Here is a tiny trained network, its code and every weight. The questions are about switching its units off for an input and a class, where a switched-off unit gives its printed mean instead of its output.

import numpy as np


def w(rows, s, z=0):
    codes = np.array(rows[::2]) - 128.0
    scale = np.full(codes.shape[1], s)
    scale[-1] = z or s
    return codes * scale


def f(y):
    return y / 2 * (1 + np.tanh(0.7978845608 * (y + 0.044715 * y**3)))


def log_softmax(a):
    a = a - a.max(-1, keepdims=True)
    return a - np.log(np.exp(a).sum(-1, keepdims=True))


def net(x, mask):
    res = np.array(x, float).reshape(1, 5) / 4 @ E
    y = f(res @ A[0][:, :-1].T + A[0][:, -1])
    res = res + np.where(mask, y, B[0][:, -1]) @ B[0][:, :-1]
    return log_softmax(res[-1] @ U[:, :-1].T + U[:, -1])


A, B = {}, {}
E = w([
[153,177,160],'x0',
[1,70,95],'x1',
[151,179,17],'x2',
[198,66,142],'x3',
[118,101,18],'x4',
],0.0082)
A[0] = w([
[75,104,152,109],'n1',
[48,161,162,125],'n2',
[38,191,169,231],'n3',
[83,204,55,253],'n4',
[91,140,7,122],'n5',
[46,147,71,251],'n6',
[141,235,91,132],'n7',
[129,118,161,82],'n8',
[45,146,160,174],'n9',
[65,129,156,188],'n10',
[66,153,153,195],'n11',
[38,99,192,193],'n12',
[135,67,50,97],'n13',
[27,55,101,119],'n14',
[172,107,50,149],'n15',
[56,116,158,130],'n16',
[188,27,165,129],'n17',
[192,154,160,138],'n18',
[98,37,207,156],'n19',
[196,217,93,130],'n20',
[154,67,118,184],'n21',
[171,226,152,168],'n22',
[186,94,9,148],'n23',
],0.012,0.0052)
B[0] = w([
[127,115,99,171],'n1',
[170,149,88,191],'n2',
[158,105,79,244],'n3',
[75,112,142,255],'n4',
[79,162,145,236],'n5',
[81,136,98,254],'n6',
[177,127,171,206],'n7',
[123,142,178,135],'n8',
[155,116,48,211],'n9',
[136,102,69,199],'n10',
[126,130,54,197],'n11',
[111,87,65,248],'n12',
[76,162,123,185],'n13',
[128,139,110,242],'n14',
[62,224,179,191],'n15',
[152,108,75,192],'n16',
[131,94,255,204],'n17',
[212,95,146,197],'n18',
[104,51,122,241],'n19',
[173,182,139,221],'n20',
[81,149,205,173],'n21',
[209,114,70,227],'n22',
[54,194,180,227],'n23',
],0.0094,0.0083)
U = w([
[213,235,145,99],'0',
[45,140,169,164],'1',
[99,103,23,88],'2',
[173,121,92,82],'3',
[49,254,115,52],'4',
[135,172,48,254],'5',
[82,7,207,122],'6',
],0.0079,0.0088)

Each question gives the input, the list of numbers given to net, and the class t.
The units are the neurons (one row each of A and B). Each row of codes is followed by its name. A weight is (code - 128) times the scale printed after its matrix; where a second scale follows, it is the last column's (A, B and U).
mask holds one flag per neuron, in row order. A switched-off neuron (its flag False) gives its mean, the last column of its row in B, instead of its output. The means were averaged over made-up inputs and are rounded, as every weight is.
A unit's drop is (log p(t) with every unit on - log p(t) with that unit switched off) / (log p(t) with every unit on - log p(t) with every unit switched off).
The circuit of an input: a set's keep is (log p(t) with only the set's units on - log p(t) with every unit switched off) / (log p(t) with every unit on - log p(t) with every unit switched off). Starting from the 12 units with the biggest drops (on a tie, the unit counted first), units are removed one at a time, each time the one whose removal leaves the highest keep (on an exact tie, the one counted first), for as long as the keep stays at least 0.8.
circuit, biggest first: the units of the circuit, biggest drop first
top k neurons: the k neurons with the biggest drops, biggest first
drop of u: that unit's drop, to one decimal
input [8,-3,0,-6,8], class 0: circuit, biggest first	(n7 n20)
input [3,-4,-6,-3,-8], class 3: top 2 neurons	(n22 n18)
input [-3,0,-1,6,3], class 6: circuit, biggest first	(n17)
input [2,-4,-5,1,7], class 1: circuit, biggest first	(n22 n3 n9)
input [-4,7,-2,3,6], class 1: circuit, biggest first	(n21 n23)
input [-2,-7,-6,6,8], class 1: circuit, biggest first	(n23 n21)
input [7,-3,-5,3,7], class 0: top 4 neurons	(n19 n4 n12 n6)
input [1,1,-2,-1,6], class 1: top 2 neurons	(n22 n20)
input [-8,-4,-1,-4,-5], class 3: drop of n15	0.2
input [3,8,0,5,6], class 4: drop of n23	0.1
input [-4,-7,-6,8,8], class 6: drop of n17	0.4
input [-8,5,0,8,6], class 1: drop of n23	-0.1
